In the rows, zero is written as 128.
Each row of numbers belongs to one of the things below and depends on some of the facts about them. Some rows are named. Which thing is each other row?

Known rows:
matral: 121 125 143 142 127 114 128 116 125 133 115 121 133 126 124 125 135 139 129 135 133 124 134 130 142 128 114 131 144 135 127 119 135 126 127 131 131 122 130 128 123 81 137 121 119 131 124
buklekim: 124 134 131 128 121 126 128 116 124 139 124 129 118 120 128 135 125 129 130 118 132 135 110 129 118 124 152 133 128 122 127 114 143 115 121 122 120 120 137 151 129 137 120 120 128 130 132
taple: 126 128 142 132 123 132 124 130 125 135 124 130 130 127 155 121 122 128 135 141 141 127 138 132 134 123 103 129 120 139 120 129 135 145 133 139 126 132 115 97 129 130 140 123 140 119 139
sigru: 122 124 136 137 119 126 120 110 127 143 119 128 134 118 137 124 133 136 130 128 124 103 122 110 140 131 129 139 131 128 126 123 141 127 125 131 124 134 113 100 132 105 149 121 122 126 118
tobrer: 122 121 138 156 128 116 124 110 126 126 118 125 124 129 103 131 135 144 128 115 134 135 132 131 133 123 105 129 133 128 129 119 140 132 126 129 128 122 134 133 123 117 122 121 125 128 114
koplur: 125 134 132 127 121 127 128 116 124 141 126 126 119 123 129 138 129 130 131 119 132 136 110 128 124 125 146 130 130 124 123 112 143 117 120 123 120 126 138 151 127 140 126 119 128 131 137
brevas: 120 122 139 139 130 116 125 119 126 135 116 122 134 122 124 125 131 139 128 127 132 119 123 122 142 129 113 132 138 141 126 122 136 124 122 124 127 121 127 117 118 92 140 120 121 133 122
zisku: 116 118 133 130 132 118 120 110 130 132 120 128 127 120 121 130 131 143 132 114 128 118 119 117 144 126 110 131 124 136 119 123 139 125 114 117 112 122 125 92 111 98 137 120 121 132 121
kevan: 122 121 140 128 133 129 122 128 119 134 114 115 112 125 91 138 137 127 126 109 137 143 110 141 94 116 147 137 132 129 137 130 137 126 126 132 145 115 131 157 124 150 120 117 129 135 122
grosek: 121 121 141 145 124 117 129 105 125 130 116 125 125 133 122 129 135 133 125 134 130 116 146 128 145 129 116 130 133 125 122 114 140 130 134 140 126 134 126 140 129 103 123 124 124 130 115
dokam: 117 123 132 132 129 127 118 113 128 135 119 129 120 122 115 138 130 143 127 109 126 126 116 123 134 123 131 134 119 133 121 127 139 125 115 118 117 119 127 105 117 116 132 118 121 131 123
nemik: 122 136 132 123 126 128 129 118 126 140 130 130 119 121 128 136 125 123 127 112 129 143 110 127 121 123 146 132 135 126 124 110 143 116 120 127 120 132 140 154 126 143 124 118 130 132 134
stabram: 121 116 148 123 134 137 128 128 114 138 121 119 108 130 112 145 133 127 130 115 139 125 104 125 99 122 150 141 125 127 138 129 142 123 128 135 150 124 114 145 127 152 136 122 132 127 134
faklor: 122 124 143 149 127 118 130 110 122 137 121 126 123 132 123 135 136 132 127 129 135 113 141 122 133 132 123 132 132 121 124 115 145 134 134 141 127 135 124 146 133 110 124 125 124 126 121
dretron: 118 124 132 138 128 117 121 116 128 132 116 123 128 123 113 128 133 140 127 120 127 129 122 125 136 124 123 131 125 134 125 124 134 125 117 118 122 117 130 112 115 98 130 120 124 134 118
saske: 114 140 129 112 134 138 128 141 134 129 115 140 134 149 152 114 128 99 114 141 122 137 135 140 134 127 128 121 134 142 111 109 126 155 137 153 124 153 114 137 115 143 115 117 145 126 140
sketan: 123 134 132 130 123 130 130 120 126 135 120 131 119 130 122 134 125 118 129 110 131 144 115 125 120 126 139 133 129 125 123 108 141 111 119 131 123 130 132 156 126 143 128 118 133 132 134
skiklik: 120 112 145 122 132 136 121 126 118 138 121 116 107 129 100 146 132 132 129 95 136 128 99 121 102 116 144 142 118 126 136 134 140 121 121 129 141 114 117 138 128 166 131 119 130 130 127
duzo: 121 121 142 123 137 131 124 130 117 131 115 116 113 133 102 139 132 129 125 117 138 141 110 142 98 116 137 138 125 131 136 130 136 122 121 132 144 110 124 155 118 146 122 119 126 132 128
skamam: 120 116 137 123 134 128 119 123 124 136 121 124 111 122 101 142 130 136 129 103 131 128 106 122 123 119 145 136 116 129 130 130 141 124 116 119 124 113 125 110 117 150 131 117 127 132 126

Facts:
γ: uses; Ψ: points at
(brabigan, γ, lisara); (brabigan, γ, dutester); (brabigan, γ, fadal); (brabigan, γ, dovi); (skiklik, γ, kestos)
(skiklik, γ, drabre); (skiklik, γ, bestas); (skiklik, γ, stamo); (skiklik, γ, kluklor); (skiklik, γ, brevas)
(skiklik, γ, zisku); (skiklik, γ, dovi); (skiklik, γ, brepa); (zuzak, γ, leklan); (zuzak, γ, bestas)
(zuzak, γ, trelim); (zuzak, γ, drutan); (zuzak, γ, gedoski); (zuzak, γ, fadal); (zuzak, γ, sotru)
(zuzak, γ, goman); (plilok, γ, leklan); (plilok, γ, puzi); (plilok, γ, grisi); (skena, γ, tobrer)
(skena, γ, zuzil); (skena, γ, staklus); (skena, γ, dudripur); (skena, γ, zedon); (skena, γ, kluklor)
(skena, γ, fludodros); (skena, γ, madi); (skena, γ, munak); (daskitror, γ, puzi); (daskitror, γ, zuzil)
(daskitror, γ, grosek); (daskitror, γ, lesker); (daskitror, γ, zulon); (daskitror, γ, faklor); (daskitror, γ, studu)
(daskitror, γ, dremibal); (rurer, γ, brezok); (rurer, γ, lisara); (rurer, γ, puzi); (kevan, γ, grukol)
(kevan, γ, matral); (kevan, γ, stutruk); (kevan, γ, dretron); (kevan, γ, rezon); (kevan, γ, munak)
(plafufla, γ, piri); (plafufla, γ, drabre); (plafufla, γ, bestas); (plafufla, γ, tave); (plafufla, γ, sigru)
(plafufla, γ, brigik); (plafufla, γ, piflu); (puril, γ, dokam); (puril, γ, bitrek); (puril, γ, rulabu)
(puril, γ, trubra); (puril, γ, vebrin); (puril, γ, brigik); (puril, γ, zisku); (puril, γ, dretron)
(stonen, γ, kestos); (stonen, γ, zisku); (stonen, γ, daskan); (skamam, γ, zisku); (keplim, γ, pifim)
(keplim, γ, fato); (keplim, γ, tirekle); (keplim, γ, plifustus); (keplim, γ, sifligrul); (keplim, γ, trutik)
(keplim, γ, plufledral); (duzo, γ, plodrar); (duzo, γ, fadal); (duzo, γ, brevas); (duzo, γ, rezon)
(duzo, γ, plufledral); (beko, γ, stebam); (beko, γ, brigik); (beko, γ, madi); (beko, γ, brepa)
(plirak, γ, stuno); (plirak, γ, skaplu); (plirak, γ, tave); (plirak, γ, britri); (gremu, γ, plifustus)
(gremu, γ, munak); (drudil, γ, drabre); (drudil, γ, loklaskom); (drudil, γ, sigru); (drudil, γ, brigik)
(drudil, γ, dremibal); (drudil, γ, piflu); (drudil, γ, dasten); (drudil, γ, goman); (brufuvi, γ, grukol)
(brufuvi, γ, liful); (stabram, γ, plovo); (stabram, γ, drabre); (stabram, γ, stuno); (stabram, γ, trelim)
(stabram, γ, lesker); (stabram, γ, matral); (stabram, γ, stamo); (stabram, γ, taple); (stabram, γ, sifligrul)
(kize, γ, flogol); (kize, γ, fusam); (kize, γ, vimil); (kize, γ, dasten); (kize, γ, trutik)
(konom, γ, megratril); (konom, γ, piflu); (movok, γ, lisara); (movok, γ, ritil); (movok, γ, rulabu)
(movok, γ, moklir); (movok, γ, fadal); (movok, γ, fludodros); (staflon, γ, destum); (staflon, γ, faris)
(staflon, γ, drabre); (staflon, γ, stuno); (staflon, γ, drutan); (staflon, γ, roda); (staflon, γ, sifligrul)
(mostamin, γ, skastega); (mostamin, γ, flogol); (mostamin, γ, stefos); (mostamin, γ, saske); (mostamin, γ, pumatrem)
(vokefler, γ, staklus); (vokefler, γ, drutris); (vokefler, γ, plodrar); (vokefler, γ, lumal); (mugrem, γ, trubra)
(mugrem, γ, fludodros); (mugrem, γ, sifligrul); (skadres, γ, skastega); (skadres, γ, fato); (skadres, γ, saske)
(skadres, γ, pifi); (monogre, γ, lisara); (monogre, γ, zove); (monogre, γ, puzi); (monogre, γ, trelim)
(monogre, γ, flogol); (monogre, γ, drutan); (gonim, γ, tave); (gonim, γ, brevas); (gonim, γ, gregope)
(gonim, γ, stutruk); (gonim, γ, trutik); (gonim, γ, goman); (gonim, γ, zivon); (ziflol, γ, denum)
(ziflol, γ, grazi); (ziflol, γ, loklaskom); (ziflol, γ, pifim); (ziflol, γ, brigik); (nitrirer, γ, leklan)
(nitrirer, γ, skastega); (nitrirer, γ, grosek); (nitrirer, γ, matral); (nitrirer, γ, rezon); (nitrirer, γ, madi)
(roda, Ψ, brezok); (roda, Ψ, kazer); (taple, Ψ, tobrer); (kluklor, Ψ, bitrek); (kluklor, Ψ, grosek)
(kluklor, Ψ, sketan); (lesker, Ψ, plafufla); (lesker, Ψ, daskan); (lesker, Ψ, munak); (pifim, Ψ, faris)
(pifim, Ψ, trubra); (pifim, Ψ, zulon); (pifi, Ψ, puril); (pifi, Ψ, zuzak); (pifi, Ψ, kazer)
(tirekle, Ψ, pava); (tirekle, Ψ, bratis); (trefaklin, Ψ, gregope); (daskitror, Ψ, stabram); (trutizil, Ψ, dutester)
(trutizil, Ψ, vokefler); (megratril, Ψ, nevol); (rurer, Ψ, faklor); (stamo, Ψ, monogre); (leklan, Ψ, ritil)
(leklan, Ψ, nemik); (leklan, Ψ, rezon); (sifligrul, Ψ, mogrivuk); (sifligrul, Ψ, nevol); (zove, Ψ, skadres)
(flogol, Ψ, kize); (stonen, Ψ, stuno); (stonen, Ψ, bratis); (skaplu, Ψ, fusam); (vebrin, Ψ, faris)
(vebrin, Ψ, bitrek); (grukol, Ψ, beko); (grukol, Ψ, tave); (grukol, Ψ, piflu); (destum, Ψ, stuno)
(destum, Ψ, rezon); (trelim, Ψ, beko); (trelim, Ψ, tave); (trelim, Ψ, ziflol); (rakle, Ψ, brabigan)
(rakle, Ψ, nobuk); (rakle, Ψ, plaklir); (pumatrem, Ψ, movok); (drutan, Ψ, trubra); (drutan, Ψ, drutris)
(drutan, Ψ, mugrem); (brigik, Ψ, zulon); (grisi, Ψ, puzi); (grisi, Ψ, ziflol); (grisi, Ψ, munak)
(grisi, Ψ, konom); (pifa, Ψ, kazer); (pifa, Ψ, staklus); (pifa, Ψ, pava); (studu, Ψ, duzo)
(studu, Ψ, kestos); (zezer, Ψ, ritil); (zezer, Ψ, trutik); (zezer, Ψ, sketan); (plodrar, Ψ, nobuk)
(plodrar, Ψ, koplur); (plodrar, Ψ, rutisor); (plodrar, Ψ, konom); (loklaskom, Ψ, skadres); (loklaskom, Ψ, goman)
(mostamin, Ψ, puzi); (mostamin, Ψ, zivon); (stutruk, Ψ, stuno); (fludodros, Ψ, vokefler); (dremibal, Ψ, puril)
(dremibal, Ψ, liful); (dremibal, Ψ, staflon); (dudripur, Ψ, plilok); (dudripur, Ψ, plaklir); (dudripur, Ψ, buklekim)
(saske, Ψ, ritil); (kigemon, Ψ, stuno); (kigemon, Ψ, plilok); (kigemon, Ψ, fusam); (lisara, Ψ, stebam)
(stefos, Ψ, sigru); (moklir, Ψ, pava); (moklir, Ψ, fusam); (gedoski, Ψ, dutester)

Rows to name:
No name comes twice in this set of rows, the named rows included.
123 126 140 143 120 129 119 130 133 121 113 130 127 134 126 120 124 128 128 114 135 137 150 132 135 118 79 128 116 137 113 129 133 148 130 135 121 130 112 93 122 146 129 122 151 122 125 -> kluklor
130 136 140 104 127 147 122 142 119 139 123 126 118 140 143 131 131 124 116 172 128 143 116 160 116 120 172 130 92 127 124 128 136 146 139 149 134 117 122 147 120 177 106 121 138 125 133 -> mostamin
116 120 137 138 137 113 129 114 127 135 112 120 140 123 119 126 135 131 127 135 130 130 131 135 133 124 103 126 150 140 123 120 132 130 128 131 127 136 132 142 115 94 132 118 125 136 121 -> rezon
124 131 135 136 138 131 128 123 121 120 116 107 105 139 104 138 141 135 132 105 146 152 123 147 90 125 131 136 143 137 146 126 144 135 117 131 127 107 145 168 137 150 102 118 115 121 150 -> vokefler
122 116 142 125 135 134 126 121 117 134 113 116 109 139 101 139 139 128 124 124 132 131 117 144 104 120 154 136 129 121 137 123 139 131 132 138 146 119 123 166 127 151 115 121 126 130 119 -> nitrirer
119 105 147 97 130 126 129 121 126 153 117 118 145 110 171 125 120 126 139 157 137 133 136 136 128 112 96 125 136 139 116 139 137 139 137 129 120 165 119 116 129 145 144 114 153 122 158 -> destum
120 113 135 114 139 139 115 126 122 141 121 126 98 129 93 149 134 133 125 92 132 135 103 137 96 118 155 140 119 125 135 138 141 127 114 118 137 114 122 126 119 162 129 119 127 133 124 -> puril
125 128 138 119 125 134 119 120 121 147 127 128 116 120 129 135 136 132 130 118 129 122 100 111 119 126 165 141 114 116 136 127 144 126 123 136 131 136 123 135 140 152 132 120 131 126 119 -> konom
131 128 141 131 104 131 111 113 134 126 102 126 132 128 144 108 121 138 133 138 124 125 152 126 143 128 85 136 110 130 110 129 132 141 126 129 112 132 111 46 126 138 130 123 147 122 125 -> brigik
119 119 144 140 131 119 130 109 122 136 126 130 129 136 138 134 132 142 126 155 130 107 136 120 161 130 126 127 116 126 117 113 147 131 132 135 118 123 121 121 122 90 131 128 122 126 121 -> puzi
128 143 135 146 125 118 118 142 126 135 138 131 140 120 142 114 132 142 132 152 140 143 111 133 154 116 108 121 104 136 123 129 135 149 129 143 120 117 140 109 111 132 122 119 133 119 114 -> grukol

Now the same things, written a new way:
Some rows with their names:
plafufla: 123 117 124 132 126 139 127 138 126 127 132 130 158 120 126 119 135 129 137 136 141 130 127 136 125 128 131 126 121 132 124 105 122 120 128 104
mugrem: 123 116 124 139 125 131 126 132 126 120 129 118 144 119 126 118 145 127 136 141 141 131 127 121 123 122 139 125 130 130 126 114 118 119 127 102
drabre: 128 131 131 124 127 126 131 123 131 129 126 141 137 141 126 133 128 126 126 113 125 128 131 140 128 127 117 117 130 128 128 126 138 134 132 133
sifligrul: 130 137 143 115 128 128 135 126 127 127 128 138 112 116 127 141 106 143 128 105 124 127 128 136 124 133 137 138 134 129 129 143 124 128 128 138
rakle: 128 127 134 124 128 132 131 132 125 128 130 124 114 110 128 132 122 141 126 131 128 129 128 127 123 132 138 141 130 129 128 131 113 124 125 124
koplur: 126 123 124 130 127 129 126 131 127 127 129 122 135 134 128 123 135 122 129 130 129 129 129 127 126 122 129 124 124 128 127 120 125 127 128 122
sigru: 128 135 129 123 127 126 130 124 128 129 127 141 144 141 128 134 129 126 128 118 127 129 136 143 124 131 122 117 129 129 128 124 140 135 132 137
skiklik: 123 118 123 138 126 131 126 132 125 121 129 121 150 119 126 116 145 129 134 140 142 129 128 122 122 124 138 128 127 129 124 110 121 118 129 100
puzi: 129 135 135 120 127 122 121 135 132 129 126 134 121 143 126 135 128 111 119 134 127 123 134 120 125 110 128 116 134 125 134 144 127 134 129 140
nevol: 126 124 128 127 126 129 129 132 126 124 128 126 135 133 127 130 127 126 134 126 131 128 132 131 123 120 136 123 121 128 125 126 123 124 128 123
staklus: 127 120 91 139 122 114 131 138 132 128 128 108 102 162 133 142 127 131 133 129 119 129 106 131 134 125 127 132 128 123 126 150 156 129 133 125
brabigan: 123 117 125 136 126 131 120 139 128 121 128 119 145 122 125 118 148 123 129 152 142 127 129 116 123 111 138 130 130 128 128 120 116 118 126 103
dudripur: 128 127 125 130 128 120 131 133 128 130 129 116 92 133 131 142 114 142 120 130 121 128 126 128 124 136 132 136 139 125 131 152 127 132 127 138
leklan: 133 133 135 121 125 132 118 123 127 140 121 140 134 99 131 132 127 103 103 132 132 121 117 111 129 145 128 142 145 124 128 141 139 126 124 135
kize: 126 123 121 128 129 142 125 131 127 129 131 122 145 114 129 119 141 119 140 141 132 130 136 120 131 116 129 133 112 136 124 107 117 122 124 108
zezer: 132 123 128 126 123 135 122 125 122 139 125 128 141 89 132 124 133 115 104 134 134 126 113 119 127 148 135 146 141 129 120 124 134 119 123 117
lesker: 131 134 146 115 127 127 129 133 129 132 128 137 110 124 127 139 116 139 119 122 126 124 126 130 124 130 133 135 135 127 133 150 120 129 126 139
liful: 141 90 146 164 131 140 120 145 115 123 134 109 116 211 138 63 100 144 105 130 126 126 64 152 176 168 137 84 93 102 120 127 69 114 119 181
roda: 133 139 146 112 126 129 131 125 135 124 126 170 122 107 123 131 103 152 138 91 132 122 103 133 141 130 136 151 131 130 132 145 142 119 130 128
madi: 128 130 123 131 127 121 128 127 129 128 126 126 127 147 129 134 130 123 127 126 123 129 132 127 127 121 122 118 130 124 129 133 136 133 131 136

Which thing is each row?
No name comes twice in this set of rows, the named rows included.
116 136 140 153 138 132 134 115 120 112 127 127 149 80 125 117 120 152 138 142 152 130 148 106 108 152 134 147 133 123 131 115 120 114 124 104 -> stonen
122 136 156 129 132 144 143 120 141 136 119 150 144 147 126 119 107 132 131 114 132 125 153 132 131 147 100 130 122 125 136 136 149 143 130 128 -> stuno
126 130 115 124 130 142 123 126 123 125 132 105 127 101 132 121 136 103 148 140 121 131 148 102 131 105 134 131 93 137 126 109 112 117 119 114 -> skadres
126 110 123 142 126 136 122 138 124 122 131 109 139 130 129 105 137 130 130 145 139 130 116 126 135 126 137 126 117 126 124 112 110 116 126 109 -> kevan
131 132 121 129 129 127 118 130 129 121 135 148 121 97 128 125 124 157 142 120 139 123 89 112 145 129 143 154 122 131 133 137 130 112 125 119 -> pifa
131 137 142 118 130 124 126 129 129 127 125 141 111 114 126 138 123 130 125 136 130 125 125 117 124 125 133 135 145 127 135 147 122 127 127 139 -> lisara
127 137 120 122 130 130 130 135 124 134 134 145 158 142 129 144 131 123 132 129 127 128 137 160 120 134 123 112 125 130 125 113 139 138 131 147 -> piflu
124 117 132 128 124 140 128 136 132 126 129 128 152 118 124 114 133 132 135 126 138 128 123 128 131 120 132 136 124 132 127 114 121 120 129 97 -> staflon
131 139 135 117 130 129 129 132 128 127 128 153 122 115 127 142 116 132 135 126 129 123 116 128 130 131 136 139 135 129 134 143 132 125 127 140 -> dremibal
131 138 119 123 131 127 127 114 127 131 126 123 122 131 131 129 131 110 134 115 112 130 147 118 134 119 114 118 109 132 126 124 134 134 126 140 -> fato
125 127 138 143 136 138 130 126 131 135 134 127 112 116 129 116 125 152 114 148 132 127 134 113 129 153 116 142 124 128 139 138 120 139 121 120 -> kigemon
130 134 140 134 133 116 134 111 118 116 123 139 111 119 127 140 135 140 131 117 126 135 136 126 112 147 141 123 159 131 124 126 124 131 126 135 -> vebrin

Now the same things, written a new way:
Known rows:
trelim: 133 128 129 131 126 131 125 110 109 118 136 121 127 121 107 125 123 106 110 134 132 128 114 129 168 108 104 99 132 133
stabram: 153 132 152 68 145 102 94 75 123 106 131 113 101 86 92 119 149 98 70 103 118 90 141 59 148 146 108 120 135 91
tave: 152 139 143 126 119 132 129 115 133 143 129 123 100 110 124 129 121 129 130 138 139 118 125 143 147 121 96 110 125 132
zove: 142 151 124 140 113 122 119 116 111 128 129 145 127 127 112 129 126 101 110 126 145 112 118 127 181 102 123 101 136 148
kize: 117 120 115 101 149 95 137 160 130 90 83 154 83 129 102 142 116 133 88 152 138 71 120 118 110 120 110 113 134 112
trutik: 146 132 140 130 122 131 135 125 128 124 118 139 94 120 105 132 122 136 124 142 155 113 126 140 144 121 123 96 131 134
vimil: 146 136 133 136 118 127 129 124 122 127 126 131 114 126 111 128 124 123 120 141 148 120 119 142 149 117 113 101 132 141
zuzil: 150 135 133 133 107 131 118 118 120 140 135 123 121 127 117 129 117 117 110 127 139 131 113 141 162 126 112 115 130 141
piflu: 149 147 137 140 121 125 131 119 143 151 128 130 97 123 132 126 111 124 136 139 144 112 120 154 142 111 85 126 122 143
mogrivuk: 161 136 138 132 116 132 123 114 126 138 132 119 107 126 123 128 123 119 118 135 139 126 120 141 146 132 119 107 122 134
sotru: 147 137 132 132 114 131 124 117 120 135 131 126 121 121 118 129 121 119 119 135 140 127 119 139 153 120 113 107 132 138
rulabu: 141 139 130 130 121 126 129 120 127 133 136 132 124 134 134 129 128 123 127 134 144 135 116 138 153 121 136 116 134 142
grazi: 145 139 135 135 117 129 127 121 130 136 131 135 115 124 119 127 118 122 124 134 145 123 117 147 154 117 108 114 129 146
pifi: 134 127 131 145 115 126 130 120 114 111 133 141 121 125 91 131 114 120 107 143 149 123 113 137 161 113 113 97 138 148
nevol: 159 136 138 133 115 132 124 112 126 138 133 123 108 127 120 129 123 118 122 135 141 129 119 140 145 131 117 107 128 137
grosek: 159 132 132 136 108 135 111 122 122 147 126 122 101 127 112 128 113 115 107 130 134 126 110 141 150 137 106 112 119 138
staklus: 155 137 136 125 107 134 120 121 129 145 130 127 108 125 129 130 120 131 124 124 142 133 119 146 151 129 119 114 123 136
pifa: 136 135 131 137 119 129 127 115 121 123 141 133 136 125 108 128 120 118 118 134 145 130 118 140 162 112 118 106 136 147
studu: 162 148 115 132 113 133 135 124 105 125 129 131 145 141 117 127 113 102 117 121 137 112 113 133 152 128 101 107 129 136
britri: 147 133 135 129 116 132 127 114 118 132 134 123 117 118 113 127 123 123 120 136 140 124 119 136 161 119 108 102 130 134

Rows to name:
No name comes twice in this set of rows, the named rows included.
146 139 138 120 120 127 132 100 123 136 148 116 121 102 124 123 124 115 130 140 130 117 130 133 170 115 75 108 128 135 -> drabre
122 134 136 109 144 90 141 111 176 140 136 143 93 101 145 121 106 122 120 144 125 91 129 117 129 102 47 157 113 118 -> plafufla
163 133 139 118 98 138 108 126 136 158 132 128 121 116 120 131 116 136 119 110 145 139 114 145 150 144 127 121 116 134 -> munak
130 116 124 89 118 105 108 128 161 140 133 145 136 117 120 130 111 133 82 107 127 141 109 101 139 133 136 147 119 113 -> skena
126 111 142 65 142 109 124 116 150 116 132 133 112 100 126 131 134 134 97 135 123 123 136 77 141 126 137 111 121 88 -> mugrem
133 126 127 115 129 93 124 126 175 145 130 154 104 126 137 127 102 123 100 138 127 113 107 118 121 127 91 164 116 130 -> beko
131 115 125 102 121 105 114 129 149 129 129 146 122 119 112 127 110 117 76 122 129 130 108 99 140 132 118 139 118 117 -> brufuvi
125 132 130 120 144 95 137 129 175 132 124 160 95 121 137 126 104 131 108 142 139 100 118 120 115 110 90 152 119 125 -> ziflol
132 141 125 119 138 87 89 93 119 102 120 129 111 132 91 113 124 72 38 90 122 105 102 88 138 133 122 148 137 124 -> daskitror
113 117 131 103 143 98 135 132 155 110 123 157 118 111 105 129 116 136 97 135 140 106 123 102 131 104 119 128 126 106 -> gonim
123 111 113 117 138 99 96 127 129 124 108 115 86 147 114 124 110 77 43 134 96 125 91 97 127 129 94 136 110 103 -> plilok
154 128 133 127 102 135 112 118 120 145 137 121 122 115 108 128 116 118 103 120 137 134 112 135 160 135 106 111 121 136 -> matral
133 122 127 154 121 128 138 126 108 104 123 147 111 127 75 132 112 121 99 158 157 113 108 140 153 116 111 90 143 150 -> saske
116 102 136 90 142 106 138 136 146 94 112 160 112 97 80 131 128 144 90 139 148 105 128 92 132 109 134 102 129 94 -> keplim

